Here is a tiny trained network, its code and every weight. The questions are about switching its units off for an input and a class, where a switched-off unit gives its printed mean instead of its output.

import numpy as np


def w(rows, s, z=0):
    codes = np.array(rows[::2]) - 128.0
    scale = np.full(codes.shape[1], s)
    scale[-1] = z or s
    return codes * scale


def f(y):
    return y / 2 * (1 + np.tanh(0.7978845608 * (y + 0.044715 * y**3)))


def log_softmax(a):
    a = a - a.max(-1, keepdims=True)
    return a - np.log(np.exp(a).sum(-1, keepdims=True))


def net(x, mask):
    res = np.array(x, float).reshape(1, 8) / 4 @ E
    y = f(res @ A[0][:, :-1].T + A[0][:, -1])
    res = res + np.where(mask, y, B[0][:, -1]) @ B[0][:, :-1]
    return log_softmax(res[-1] @ U[:, :-1].T + U[:, -1])


A, B = {}, {}
E = w([
[102,158,128,164,247,143,132,152],'x0',
[134,202,153,233,151,150,88,223],'x1',
[94,196,65,81,169,145,100,201],'x2',
[152,172,2,112,218,190,211,143],'x3',
[213,124,130,136,61,4,96,74],'x4',
[170,201,146,95,93,177,66,77],'x5',
[87,101,67,120,105,78,95,159],'x6',
[81,194,63,114,160,43,148,87],'x7',
],0.0085)
A[0] = w([
[112,128,192,127,114,230,91,131,230],'neuron 1',
[157,88,136,151,93,85,92,131,45],'neuron 2',
[77,138,116,116,99,93,132,156,254],'neuron 3',
[134,10,121,132,109,121,131,98,178],'neuron 4',
[129,142,138,200,142,129,67,146,131],'neuron 5',
[126,144,135,68,103,117,123,104,152],'neuron 6',
],0.012,0.0056)
B[0] = w([
[217,84,118,223,77,128,115,85,254],'neuron 1',
[80,190,143,166,195,134,210,209,185],'neuron 2',
[188,77,22,168,92,160,82,70,205],'neuron 3',
[119,156,139,177,67,160,252,190,231],'neuron 4',
[94,77,106,151,75,136,77,64,184],'neuron 5',
[162,94,121,126,134,125,91,77,179],'neuron 6',
],0.012)
U = w([
[179,86,134,108,56,64,63,69,178],'0',
[148,119,123,162,120,179,156,153,249],'1',
[89,141,94,106,252,161,116,129,26],'2',
[116,152,194,121,140,74,177,152,4],'3',
],0.014,0.0042)

Each question gives the input, the list of numbers given to net, and the class t.
The units are the neurons (one row each of A and B). Each row of codes is followed by its name. A weight is (code - 128) times the scale printed after its matrix; where a second scale follows, it is the last column's (A, B and U).
mask holds one flag per neuron, in row order. A switched-off neuron (its flag False) gives its mean, the last column of its row in B, instead of its output. The means were averaged over made-up inputs and are rounded, as every weight is.
A unit's drop is (log p(t) with every unit on - log p(t) with that unit switched off) / (log p(t) with every unit on - log p(t) with every unit switched off).
The circuit of an input: a set's keep is (log p(t) with only the set's units on - log p(t) with every unit switched off) / (log p(t) with every unit on - log p(t) with every unit switched off). Starting from all 6 units, units are removed one at a time, each time the one whose removal leaves the highest keep (on an exact tie, the one counted first), for as long as the keep stays at least 0.8.
circuit, biggest first: the units of the circuit, biggest drop first
most important unit: the unit with the biggest drop
k most important neurons: the k neurons with the biggest drops, biggest first
drop when u is switched off: that unit's drop, to one decimal
input [-1,1,-6,0,-4,5,-3,1], class 0: circuit, biggest first -> (neuron 4)
input [5,-4,-2,-1,4,5,0,-2], class 1: 2 most important neurons -> (neuron 5; neuron 3)
input [3,-6,-1,6,1,-2,-6,0], class 2: 3 most important neurons -> (neuron 1; neuron 4; neuron 3)
input [8,3,5,7,2,-3,4,-8], class 2: circuit, biggest first -> (neuron 4; neuron 1)
input [-5,-7,4,-1,0,-1,-1,-3], class 1: 3 most important neurons -> (neuron 4; neuron 5; neuron 1)
input [2,-1,1,0,-1,3,7,-7], class 0: 3 most important neurons -> (neuron 2; neuron 4; neuron 1)
input [6,4,-2,4,-1,-2,5,6], class 2: 2 most important neurons -> (neuron 1; neuron 4)
input [5,8,8,0,8,-5,1,-8], class 0: 2 most important neurons -> (neuron 5; neuron 4)
input [3,-6,-1,3,-1,-1,6,7], class 0: 4 most important neurons -> (neuron 2; neuron 3; neuron 4; neuron 6)
input [-2,3,-7,4,-4,5,2,7], class 0: 2 most important neurons -> (neuron 4; neuron 2)
input [-2,-1,-2,-8,4,8,4,-4], class 1: 2 most important neurons -> (neuron 2; neuron 4)
input [5,-3,1,-4,-8,-8,-5,4], class 2: 3 most important neurons -> (neuron 4; neuron 1; neuron 5)
input [-4,3,5,-2,-3,-5,1,5], class 0: 3 most important neurons -> (neuron 4; neuron 2; neuron 3)
input [-2,-8,0,3,-4,2,-6,5], class 2: most important unit -> neuron 1
input [-3,4,7,3,4,-5,0,-6], class 0: drop when neuron 4 is switched off -> 0.9
input [7,2,-6,0,5,-7,-3,1], class 3: drop when neuron 2 is switched off -> 0.0
input [-2,-8,-7,-8,8,-8,-3,-1], class 3: drop when neuron 2 is switched off -> 0.1
